Below is a small trained network, with its code and all its weights. Each question gives an input and a class and asks what happens when units are switched off, that is, made to give their printed mean instead of their output.

import numpy as np


def w(rows, s, z=0):
    codes = np.array(rows[::2]) - 128.0
    scale = np.full(codes.shape[1], s)
    scale[-1] = z or s
    return codes * scale


def f(y):
    return np.maximum(y, 0)


def log_softmax(a):
    a = a - a.max(-1, keepdims=True)
    return a - np.log(np.exp(a).sum(-1, keepdims=True))


def net(x, mask):
    res = np.array(x, float).reshape(1, 5) / 4 @ E
    y = f(res @ A[0][:, :-1].T + A[0][:, -1])
    res = res + np.where(mask, y, B[0][:, -1]) @ B[0][:, :-1]
    return log_softmax(res[-1] @ U[:, :-1].T + U[:, -1])


A, B = {}, {}
E = w([
[210,96,131,10,39,47],'x0',
[8,71,132,104,254,51],'x1',
[131,127,134,128,132,127],'x2',
[133,188,143,253,69,28],'x3',
[127,129,127,127,128,127],'x4',
],0.0091)
A[0] = w([
[131,139,131,179,157,82,253],'n1',
[120,153,126,225,144,202,5],'n2',
[37,103,107,122,248,163,175],'n3',
[138,103,128,67,131,190,200],'n4',
[134,144,145,181,117,69,60],'n5',
[112,147,137,168,138,163,115],'n6',
[136,108,108,60,138,210,106],'n7',
[152,121,115,107,136,158,59],'n8',
[104,156,124,242,169,209,234],'n9',
[55,102,132,102,187,6,110],'n10',
[149,143,134,139,124,193,4],'n11',
[99,98,128,120,159,50,2],'n12',
[185,134,104,146,95,116,174],'n13',
[129,129,128,122,106,62,72],'n14',
],0.016,0.0085)
B[0] = w([
[148,154,136,115,62,147,203],'n1',
[177,144,160,111,44,109,181],'n2',
[2,162,134,138,121,139,253],'n3',
[188,127,91,155,154,117,201],'n4',
[86,104,119,115,166,128,168],'n5',
[179,131,149,135,127,133,163],'n6',
[197,108,152,111,115,120,191],'n7',
[116,122,147,121,99,120,142],'n8',
[186,82,96,125,195,119,247],'n9',
[225,100,114,142,171,123,224],'n10',
[103,101,106,132,160,109,145],'n11',
[191,118,134,100,77,122,161],'n12',
[84,145,146,134,118,147,188],'n13',
[92,146,147,137,113,135,156],'n14',
],0.028,0.02)
U = w([
[136,73,90,160,179,108,3],'0',
[153,97,148,131,76,141,212],'1',
[9,160,137,154,122,176,226],'2',
],0.016,0.0017)

Each question gives the input, the list of numbers given to net, and the class t.
The units are the neurons (one row each of A and B). Each row of codes is followed by its name. A weight is (code - 128) times the scale printed after its matrix; where a second scale follows, it is the last column's (A, B and U).
mask holds one flag per neuron, in row order. A switched-off neuron (its flag False) gives its mean, the last column of its row in B, instead of its output. The means were averaged over made-up inputs and are rounded, as every weight is.
A unit's drop is (log p(t) with every unit on - log p(t) with that unit switched off) / (log p(t) with every unit on - log p(t) with every unit switched off).
The circuit of an input: a set's keep is (log p(t) with only the set's units on - log p(t) with every unit switched off) / (log p(t) with every unit on - log p(t) with every unit switched off). Starting from the 12 units with the biggest drops (on a tie, the unit counted first), units are removed one at a time, each time the one whose removal leaves the highest keep (on an exact tie, the one counted first), for as long as the keep stays at least 0.8.
circuit, biggest first: the units of the circuit, biggest drop first
unit that matters most: the unit with the biggest drop
top k neurons: the k neurons with the biggest drops, biggest first
drop of u: that unit's drop, to one decimal
input [3,8,6,2,1], class 1: top 3 neurons	(n10; n12; n9)
input [-2,-8,-1,-2,6], class 0: circuit, biggest first	(n1)
input [-7,-4,4,3,6], class 1: top 3 neurons	(n2; n1; n10)
input [-5,-8,-1,-5,-3], class 0: top 4 neurons	(n9; n11; n1; n4)
input [1,5,-5,1,8], class 1: top 2 neurons	(n10; n9)
input [-8,-4,5,1,-8], class 1: top 4 neurons	(n2; n10; n4; n1)
input [-6,-7,-2,-3,1], class 0: top 2 neurons	(n9; n11)
input [7,8,-8,1,6], class 1: top 2 neurons	(n12; n9)
input [5,4,-3,2,4], class 1: top 3 neurons	(n9; n12; n4)
input [3,5,2,5,-5], class 1: top 3 neurons	(n9; n1; n12)
input [1,6,-1,3,-3], class 1: top 2 neurons	(n10; n9)
input [-6,-3,4,1,8], class 1: top 2 neurons	(n2; n10)
input [-6,-7,2,-4,4], class 0: top 2 neurons	(n9; n11)
input [-8,-4,2,2,2], class 1: unit that matters most	n2
input [4,-1,-8,2,8], class 2: top 2 neurons	(n10; n9)
input [-4,8,1,-3,6], class 2: drop of n3	4.9
input [-4,4,-7,-8,-1], class 2: drop of n3	4.0
input [-3,3,-3,-5,-5], class 2: drop of n3	2.5
